Below is a small trained network, with its code and all its weights. Each question gives an input and a class and asks what happens when units are switched off, that is, made to give their printed mean instead of their output.

import numpy as np


def w(rows, s, z=0):
    codes = np.array(rows[::2]) - 128.0
    scale = np.full(codes.shape[1], s)
    scale[-1] = z or s
    return codes * scale


def f(y):
    return y / 2 * (1 + np.tanh(0.7978845608 * (y + 0.044715 * y**3)))


def log_softmax(a):
    a = a - a.max(-1, keepdims=True)
    return a - np.log(np.exp(a).sum(-1, keepdims=True))


def net(x, mask):
    res = np.array(x, float).reshape(1, 3) / 4 @ E
    y = f(res @ A[0][:, :-1].T + A[0][:, -1])
    res = res + np.where(mask, y, B[0][:, -1]) @ B[0][:, :-1]
    return log_softmax(res[-1] @ U[:, :-1].T + U[:, -1])


A, B = {}, {}
E = w([
[203,102,118,137,139,167,65,174,178],'x0',
[124,150,118,106,94,66,102,93,186],'x1',
[89,175,92,180,144,2,118,213,58],'x2',
],0.0087)
A[0] = w([
[167,166,106,103,254,188,167,22,182,77],'N1',
[170,182,92,59,72,87,85,68,160,152],'N2',
[31,124,118,55,95,104,187,54,59,110],'N3',
[98,49,150,20,104,133,143,68,129,6],'N4',
[122,116,177,132,97,163,145,117,199,8],'N5',
[119,195,84,137,160,75,97,171,72,64],'N6',
[156,95,70,73,144,133,69,149,127,112],'N7',
[149,81,68,140,124,68,86,90,206,174],'N8',
[115,134,163,87,109,59,116,59,146,203],'N9',
[136,97,159,99,81,148,116,72,141,10],'N10',
],0.0079,0.0026)
B[0] = w([
[113,91,161,114,146,19,137,161,109,225],'N1',
[132,50,158,130,213,165,178,129,43,204],'N2',
[15,31,138,249,158,150,20,72,104,239],'N3',
[135,131,158,92,127,94,116,188,128,185],'N4',
[64,153,208,45,130,46,85,139,134,167],'N5',
[173,57,183,42,94,60,137,177,86,254],'N6',
[78,88,121,186,117,122,94,85,100,153],'N7',
[159,74,80,219,155,149,157,80,112,198],'N8',
[186,134,134,142,208,203,144,99,122,206],'N9',
[53,172,167,79,104,3,115,181,104,169],'N10',
],0.0069,0.0052)
U = w([
[173,97,135,135,191,158,146,62,89,235],'0',
[76,46,89,158,84,161,2,90,166,205],'1',
[65,129,136,30,42,38,122,148,175,5],'2',
[126,254,50,102,66,195,166,49,207,102],'3',
],0.0069,0.0026)

Each question gives the input, the list of numbers given to net, and the class t.
The units are the neurons (one row each of A and B). Each row of codes is followed by its name. A weight is (code - 128) times the scale printed after its matrix; where a second scale follows, it is the last column's (A, B and U).
mask holds one flag per neuron, in row order. A switched-off neuron (its flag False) gives its mean, the last column of its row in B, instead of its output. The means were averaged over made-up inputs and are rounded, as every weight is.
A unit's drop is (log p(t) with every unit on - log p(t) with that unit switched off) / (log p(t) with every unit on - log p(t) with every unit switched off).
The circuit of an input: a set's keep is (log p(t) with only the set's units on - log p(t) with every unit switched off) / (log p(t) with every unit on - log p(t) with every unit switched off). Starting from all 10 units, units are removed one at a time, each time the one whose removal leaves the highest keep (on an exact tie, the one counted first), for as long as the keep stays at least 0.8.
circuit, biggest first: the units of the circuit, biggest drop first
unit that matters most: the unit with the biggest drop
top k neurons: the k neurons with the biggest drops, biggest first
drop of u: that unit's drop, to one decimal
input [3,8,-6], class 0: top 3 neurons : N2, N8, N9
input [-2,-5,8], class 2: unit that matters most : N6
input [4,7,-3], class 0: top 3 neurons : N2, N3, N8
input [-7,-4,0], class 1: top 2 neurons : N3, N2
input [-5,2,-6], class 2: top 4 neurons : N10, N4, N1, N5
input [-3,8,6], class 0: top 2 neurons : N9, N2
input [0,6,-1], class 0: circuit, biggest first : N2, N9
input [5,3,-6], class 2: top 2 neurons : N10, N5
input [8,8,3], class 0: top 2 neurons : N2, N3
input [-3,1,-7], class 2: circuit, biggest first : N10, N1
input [-5,6,1], class 0: top 2 neurons : N9, N2
input [0,-1,2], class 3: top 3 neurons : N3, N1, N2
input [-6,-4,-5], class 1: drop of N3 : 0.9
input [7,8,5], class 0: unit that matters most : N2
input [4,-1,-8], class 2: drop of N5 : 0.1
input [-7,-2,7], class 1: drop of N8 : -0.1
input [-1,5,0], class 0: drop of N9 : 0.2
